Below are the code and all the weights of a small trained network. Each question names an input and a class and asks about switching units off, where a switched-off unit gives its printed mean instead of its output.

import numpy as np


def w(rows, s, z=0):
    codes = np.array(rows[::2]) - 128.0
    scale = np.full(codes.shape[1], s)
    scale[-1] = z or s
    return codes * scale


def norm(h):
    return h / np.sqrt((h * h).mean(-1, keepdims=True) + 1e-5)


def f(y):
    return y / 2 * (1 + np.tanh(0.7978845608 * (y + 0.044715 * y**3)))


def log_softmax(a):
    a = a - a.max(-1, keepdims=True)
    return a - np.log(np.exp(a).sum(-1, keepdims=True))


def net(x, mask):
    res = np.array(x, float).reshape(1, 2) / 4 @ E
    u = 0
    for l in range(3):
        y = f(norm(res) @ A[l][:, :-1].T + A[l][:, -1])
        res = res + np.where(mask[u : u + 10], y, B[l][:, -1]) @ B[l][:, :-1]
        u += 10
    return log_softmax(norm(res)[-1] @ U[:, :-1].T + U[:, -1])


A, B = {}, {}
E = w([
[235,216,50,43,174,95,119],'x0',
[82,127,2,112,56,97,216],'x1',
],0.0071)
A[0] = w([
[79,190,76,148,160,104,179,82],'0.n0',
[112,141,214,163,74,212,211,201],'0.n1',
[31,171,36,176,254,173,86,1],'0.n2',
[124,74,85,161,178,108,77,81],'0.n3',
[170,206,179,104,60,37,141,15],'0.n4',
[111,124,88,175,133,113,55,30],'0.n5',
[129,122,151,88,201,177,101,141],'0.n6',
[166,142,166,148,181,92,63,11],'0.n7',
[216,137,73,107,180,201,121,161],'0.n8',
[178,153,158,119,53,158,86,90],'0.n9',
],0.0067,0.0039)
B[0] = w([
[100,83,42,203,175,186,119,174],'0.n0',
[84,223,121,86,76,130,53,254],'0.n1',
[161,161,186,72,50,178,206,90],'0.n2',
[118,113,99,85,108,119,127,110],'0.n3',
[143,40,134,111,108,81,156,119],'0.n4',
[136,121,123,77,63,123,166,95],'0.n5',
[104,137,3,129,138,144,153,192],'0.n6',
[112,108,94,168,204,128,156,176],'0.n7',
[58,72,191,136,39,122,69,240],'0.n8',
[50,98,97,82,89,126,185,124],'0.n9',
],0.0066,0.0039)
A[1] = w([
[115,235,108,136,125,118,124,3],'1.n0',
[133,84,134,109,68,117,66,116],'1.n1',
[221,172,126,43,116,72,115,42],'1.n2',
[78,10,120,112,129,188,130,61],'1.n3',
[215,112,175,153,183,194,113,180],'1.n4',
[128,50,83,122,65,122,190,75],'1.n5',
[151,107,93,135,152,63,100,91],'1.n6',
[138,137,106,88,92,91,198,116],'1.n7',
[158,128,60,175,146,125,66,43],'1.n8',
[189,145,82,79,131,117,100,42],'1.n9',
],0.011,0.0034)
B[1] = w([
[183,209,104,122,180,70,139,145],'1.n0',
[147,101,166,138,122,141,224,212],'1.n1',
[34,134,152,175,1,183,56,223],'1.n2',
[196,184,148,88,107,104,118,180],'1.n3',
[146,77,31,65,230,78,171,230],'1.n4',
[184,79,155,78,171,104,130,254],'1.n5',
[102,150,150,194,128,99,158,195],'1.n6',
[103,83,118,126,199,153,138,187],'1.n7',
[105,209,169,168,88,100,132,232],'1.n8',
[56,139,162,137,92,205,91,207],'1.n9',
],0.0099,0.0045)
A[2] = w([
[174,156,171,130,121,117,138,58],'2.n0',
[74,84,187,190,73,132,138,88],'2.n1',
[133,49,37,94,198,116,111,177],'2.n2',
[150,100,123,138,206,157,132,58],'2.n3',
[134,151,113,140,87,170,248,73],'2.n4',
[93,109,192,90,25,175,93,89],'2.n5',
[198,51,201,152,72,109,212,97],'2.n6',
[140,104,50,167,101,146,214,255],'2.n7',
[102,211,75,153,100,115,67,18],'2.n8',
[146,111,157,143,28,191,81,132],'2.n9',
],0.011,0.004)
B[2] = w([
[202,255,126,100,110,111,177,128],'2.n0',
[99,138,153,126,42,241,50,203],'2.n1',
[141,63,8,42,249,84,174,244],'2.n2',
[109,115,43,109,101,61,131,157],'2.n3',
[186,146,70,129,205,85,203,145],'2.n4',
[62,72,173,193,42,214,98,218],'2.n5',
[244,214,125,192,130,62,184,160],'2.n6',
[112,91,126,73,184,105,53,187],'2.n7',
[225,162,196,167,79,107,205,164],'2.n8',
[47,112,190,128,155,215,4,194],'2.n9',
],0.0088,0.011)
U = w([
[26,80,201,201,66,186,52,253],'0',
[90,54,38,77,253,35,144,149],'1',
[207,226,201,211,109,36,212,20],'2',
],0.015,0.0032)

Each question gives the input, the list of numbers given to net, and the class t.
The units are the neurons (one row each of A and B). Each row of codes is followed by its name. A weight is (code - 128) times the scale printed after its matrix; where a second scale follows, it is the last column's (A, B and U).
mask holds one flag per neuron, layer by layer. A switched-off neuron (its flag False) gives its mean, the last column of its row in B, instead of its output. The means were averaged over made-up inputs and are rounded, as every weight is.
A unit's drop is (log p(t) with every unit on - log p(t) with that unit switched off) / (log p(t) with every unit on - log p(t) with every unit switched off).
The circuit of an input: a set's keep is (log p(t) with only the set's units on - log p(t) with every unit switched off) / (log p(t) with every unit on - log p(t) with every unit switched off). Starting from the 12 units with the biggest drops (on a tie, the unit counted first), units are removed one at a time, each time the one whose removal leaves the highest keep (on an exact tie, the one counted first), for as long as the keep stays at least 0.8.
circuit, biggest first: the units of the circuit, biggest drop first
unit that matters most: the unit with the biggest drop
k most important neurons: the k neurons with the biggest drops, biggest first
top k neurons in layer l: the k neurons of layer l with the biggest drops, biggest first
drop of u: that unit's drop, to one decimal
input [-4,-5], class 1: circuit, biggest first -> [0.n8; 1.n4]
input [2,-4], class 1: circuit, biggest first -> [1.n4]
input [1,-4], class 1: 3 most important neurons -> [1.n4; 0.n1; 1.n2]
input [-5,-6], class 1: circuit, biggest first -> [0.n8; 1.n4]
input [-6,-7], class 1: 2 most important neurons -> [0.n8; 1.n4]
input [-3,-1], class 2: top 2 neurons in layer 1 -> [1.n0; 1.n2]
input [7,-7], class 0: 4 most important neurons -> [1.n9; 0.n0; 1.n2; 0.n6]
input [-2,-2], class 2: 4 most important neurons -> [0.n1; 0.n8; 1.n0; 1.n4]
input [-3,0], class 2: 2 most important neurons -> [1.n0; 0.n8]
input [-6,8], class 1: 2 most important neurons -> [1.n2; 0.n8]
input [-3,3], class 2: top 3 neurons in layer 1 -> [1.n0; 1.n4; 1.n2]
input [3,-4], class 1: top 3 neurons in layer 0 -> [0.n1; 0.n7; 0.n0]
input [-3,1], class 2: 2 most important neurons -> [1.n0; 0.n8]
input [0,1], class 2: unit that matters most -> 1.n8
input [-2,0], class 2: 3 most important neurons -> [1.n0; 0.n8; 0.n1]
input [7,-6], class 0: drop of 1.n2 -> 7.0
input [-5,7], class 1: drop of 0.n8 -> 0.3
input [-5,-7], class 1: drop of 1.n4 -> 1.3
